Below are the code and all the weights of a small trained network. Each question names an input and a target symbol and asks about switching units off, where a switched-off unit gives its printed mean instead of its output.

import numpy as np


def w(rows, s, z=0):
    codes = np.array(rows[::2]) - 128.0
    scale = np.full(codes.shape[1], s)
    scale[-1] = z or s
    return codes * scale


def norm(h):
    return h / np.sqrt((h * h).mean(-1, keepdims=True) + 1e-5)


def f(y):
    return y / 2 * (1 + np.tanh(0.7978845608 * (y + 0.044715 * y**3)))


def softmax(a):
    e = np.exp(a - a.max(-1, keepdims=True))
    return e / e.sum(-1, keepdims=True)


def log_softmax(a):
    a = a - a.max(-1, keepdims=True)
    return a - np.log(np.exp(a).sum(-1, keepdims=True))


def net(x, mask):
    ids = ['ΠΦαδζηλξψ'.index(c) for c in x.split()]
    T = len(ids)
    res = E[ids] + P[:T]
    u = 0
    for l in range(2):
        q, k, v = (norm(res) @ M[l].T for M in (Q, K, V))
        z = softmax(np.where(np.tri(T) > 0, q @ k.T / 4**0.5, -1e9)) @ v
        res = res + np.where(mask[u], z, O[l][:, -1]) @ O[l][:, :-1]
        u += 1
        y = f(norm(res) @ A[l][:, :-1].T + A[l][:, -1])
        res = res + np.where(mask[u : u + 4], y, B[l][:, -1]) @ B[l][:, :-1]
        u += 4
    return log_softmax(norm(res)[-1] @ U[:, :-1].T + U[:, -1])


Q, K, V, O, A, B = {}, {}, {}, {}, {}, {}
E = w([
[129,143,81,119,135,150,114,114,136],'Π',
[104,175,119,106,124,80,176,136,128],'Φ',
[198,116,123,136,149,115,113,134,102],'α',
[95,184,153,178,169,101,117,94,115],'δ',
[118,168,148,119,123,77,141,126,210],'ζ',
[99,3,177,115,80,219,170,125,114],'η',
[136,140,156,112,157,101,180,201,155],'λ',
[83,169,112,132,150,162,105,152,139],'ξ',
[131,113,102,172,125,104,109,128,157],'ψ',
],0.0043)
P = w([
[89,109,102,81,149,90,96,149,90],'0',
[212,219,59,205,93,169,146,147,140],'1',
[196,179,145,108,32,161,109,110,131],'2',
[229,174,99,135,61,130,96,120,128],'3',
[170,118,27,185,225,171,165,40,124],'4',
[216,252,72,204,123,227,179,58,146],'5',
],0.0027)
Q[0] = w([
[180,178,131,152,112,111,130,161,128],'0.h0',
[94,89,120,117,185,119,88,173,137],'0.h0',
[70,63,177,83,107,167,170,89,128],'0.h0',
[157,253,91,148,154,65,100,157,168],'0.h0',
],0.0059)
K[0] = w([
[172,106,196,100,58,168,140,117,114],'0.h0',
[155,120,88,179,172,136,165,139,131],'0.h0',
[83,176,92,96,221,40,95,162,139],'0.h0',
[150,127,195,154,2,232,223,78,157],'0.h0',
],0.0053)
V[0] = w([
[215,253,153,93,173,43,118,23,153],'0.h0',
[87,146,141,22,115,139,190,141,85],'0.h0',
[188,75,160,89,88,73,87,192,137],'0.h0',
[101,159,187,159,131,114,111,207,198],'0.h0',
],0.0026)
O[0] = w([
[22,119,173,129,119,85,120,214,122,253],'0.h0',
[122,160,119,128,176,147,114,161,236,59],'0.h0',
[34,253,94,121,128,136,103,72,99,155],'0.h0',
[159,129,180,185,186,149,31,128,102,148],'0.h0',
],0.003,0.0018)
A[0] = w([
[170,23,174,31,112,148,122,82,204,56],'0.n0',
[167,120,95,199,101,64,32,73,114,5],'0.n1',
[125,110,63,92,138,253,97,150,153,155],'0.n2',
[78,245,123,76,170,101,162,146,132,157],'0.n3',
],0.0028,0.0012)
B[0] = w([
[127,253,81,171,212,149,172,162,184,57],'0.n0',
[14,113,144,43,138,121,168,187,148,197],'0.n1',
[110,207,195,140,137,32,64,38,137,167],'0.n2',
[232,15,111,107,127,139,85,127,114,250],'0.n3',
],0.0031,0.0014)
Q[1] = w([
[192,131,102,218,175,230,225,38,157],'1.h0',
[142,102,89,192,190,193,221,18,171],'1.h0',
[180,201,150,190,1,242,139,81,144],'1.h0',
[204,188,178,165,11,178,124,153,156],'1.h0',
],0.0067)
K[1] = w([
[132,118,204,163,34,237,180,109,142],'1.h0',
[152,134,158,199,56,241,192,106,137],'1.h0',
[101,34,227,59,103,205,129,99,134],'1.h0',
[78,79,207,3,104,174,92,81,129],'1.h0',
],0.006)
V[1] = w([
[221,68,146,97,160,136,198,192,177],'1.h0',
[130,97,230,171,155,129,106,146,52],'1.h0',
[217,135,91,91,124,149,118,84,3],'1.h0',
[76,65,114,104,62,92,225,156,89],'1.h0',
],0.0057)
O[1] = w([
[201,151,188,148,132,185,84,77,184,57],'1.h0',
[130,27,92,158,73,94,106,142,192,198],'1.h0',
[119,122,67,43,72,175,45,118,97,254],'1.h0',
[145,90,158,98,98,86,165,1,89,164],'1.h0',
],0.0071,0.00096)
A[1] = w([
[94,254,136,46,191,185,124,151,65,2],'1.n0',
[135,153,186,194,177,112,202,161,145,90],'1.n1',
[151,191,228,83,168,156,131,50,108,56],'1.n2',
[101,99,171,90,145,58,212,93,43,108],'1.n3',
],0.0063,0.0039)
B[1] = w([
[181,53,126,59,166,168,254,95,200,188],'1.n0',
[58,144,143,26,143,80,60,81,154,154],'1.n1',
[126,61,170,133,152,85,123,225,39,188],'1.n2',
[118,208,125,193,102,179,147,110,138,252],'1.n3',
],0.0074,0.0037)
U = w([
[119,29,87,180,92,35,166,132,158,39],'Π',
[141,116,122,53,183,177,222,122,149,209],'Φ',
[103,118,59,39,71,146,43,83,73,97],'α',
[165,109,201,134,163,81,93,160,31,179],'δ',
[65,161,57,129,159,138,105,255,104,94],'ζ',
[83,229,116,188,114,129,180,78,82,210],'η',
[187,183,153,178,134,197,47,134,199,112],'λ',
[58,168,164,69,178,46,88,96,187,194],'ξ',
[176,89,162,151,115,130,135,45,170,10],'ψ',
],0.0056,0.0013)

Each question gives the input, a string of symbols that net reads in full, and the target symbol t.
The units are the heads (4 rows each of Q, K, V and O) and the neurons (one row each of A and B). Each row of codes is followed by its name. A weight is (code - 128) times the scale printed after its matrix; where a second scale follows, it is the last column's (O, A, B and U).
mask holds one flag per unit, layer by layer, with each layer's heads first. A switched-off unit (its flag False) gives its mean, the last column of its rows in O or B, instead of its output. The means were averaged over made-up inputs and are rounded, as every weight is.
A unit's drop is (log p(t) with every unit on - log p(t) with that unit switched off) / (log p(t) with every unit on - log p(t) with every unit switched off).
The circuit of an input: a set's keep is (log p(t) with only the set's units on - log p(t) with every unit switched off) / (log p(t) with every unit on - log p(t) with every unit switched off). Starting from all 10 units, units are removed one at a time, each time the one whose removal leaves the highest keep (on an exact tie, the one counted first), for as long as the keep stays at least 0.8.
units of the circuit, in order: the units of the circuit, biggest drop first
k most important neurons: the k neurons with the biggest drops, biggest first
top k neurons in layer l: the k neurons of layer l with the biggest drops, biggest first
drop when u is switched off: that unit's drop, to one decimal
input ζ δ λ, target ξ: units of the circuit, in order => 1.h0, 1.n1
input ζ η Π α, target Π: units of the circuit, in order => 0.h0, 1.h0, 0.n2
input ζ η δ α Π, target Π: units of the circuit, in order => 1.h0, 0.h0, 0.n2
input ψ Φ η α ξ ξ, target α: units of the circuit, in order => 1.h0, 0.h0
input λ Π ξ α, target λ: units of the circuit, in order => 1.h0, 0.h0, 0.n3
input ζ ζ ψ Π α α, target η: units of the circuit, in order => 1.h0, 1.n3, 0.n1
input δ α λ ξ, target Π: units of the circuit, in order => 1.h0
input ζ ψ ζ δ, target ξ: units of the circuit, in order => 1.h0, 1.n1
input Φ λ α, target δ: units of the circuit, in order => 1.h0, 1.n2, 0.h0, 0.n3
input ξ ξ Φ η, target λ: units of the circuit, in order => 0.h0, 0.n0, 1.h0
input ζ Π ξ δ δ, target Φ: units of the circuit, in order => 1.h0, 1.n0
input Φ ξ Φ, target δ: units of the circuit, in order => 1.h0, 0.h0, 1.n2, 0.n3
input ξ α η ζ ζ Φ, target λ: units of the circuit, in order => 0.h0, 1.h0, 0.n0
input α ψ δ α α, target η: units of the circuit, in order => 0.h0, 1.n3, 0.n1, 1.h0
input Φ ψ α α λ Φ, target α: units of the circuit, in order => 1.h0
input η ζ δ Π ξ ξ, target Φ: 2 most important neurons => 1.n0, 0.n0
input Φ η ψ Π, target ξ: 2 most important neurons => 1.n1, 0.n2
input Φ ζ δ λ, target δ: 2 most important neurons => 1.n2, 0.n3
input ζ Π δ η, target Π: top 2 neurons in layer 0 => 0.n1, 0.n3
input η ζ δ ξ λ Φ, target Φ: 3 most important neurons => 1.n0, 0.n0, 0.n2
input λ Π ζ η ψ δ, target ζ: top neuron in layer 1 => 1.n3
input Π α η, target δ: 2 most important neurons => 1.n2, 0.n0
input ψ ζ ζ ψ, target η: 2 most important neurons => 0.n1, 1.n3
input Π η ψ ψ α, target δ: top 2 neurons in layer 1 => 1.n2, 1.n0
input Π η ζ ζ, target δ: drop when 1.h0 is switched off => 1.0
input δ η α ψ Φ, target ψ: drop when 0.h0 is switched off => 0.3
input η Π ψ α, target Φ: drop when 0.h0 is switched off => 1.3
input ψ λ ζ ψ ξ, target λ: drop when 1.n0 is switched off => 0.0
input Φ Π Π, target δ: top neuron in layer 0 => 0.n3
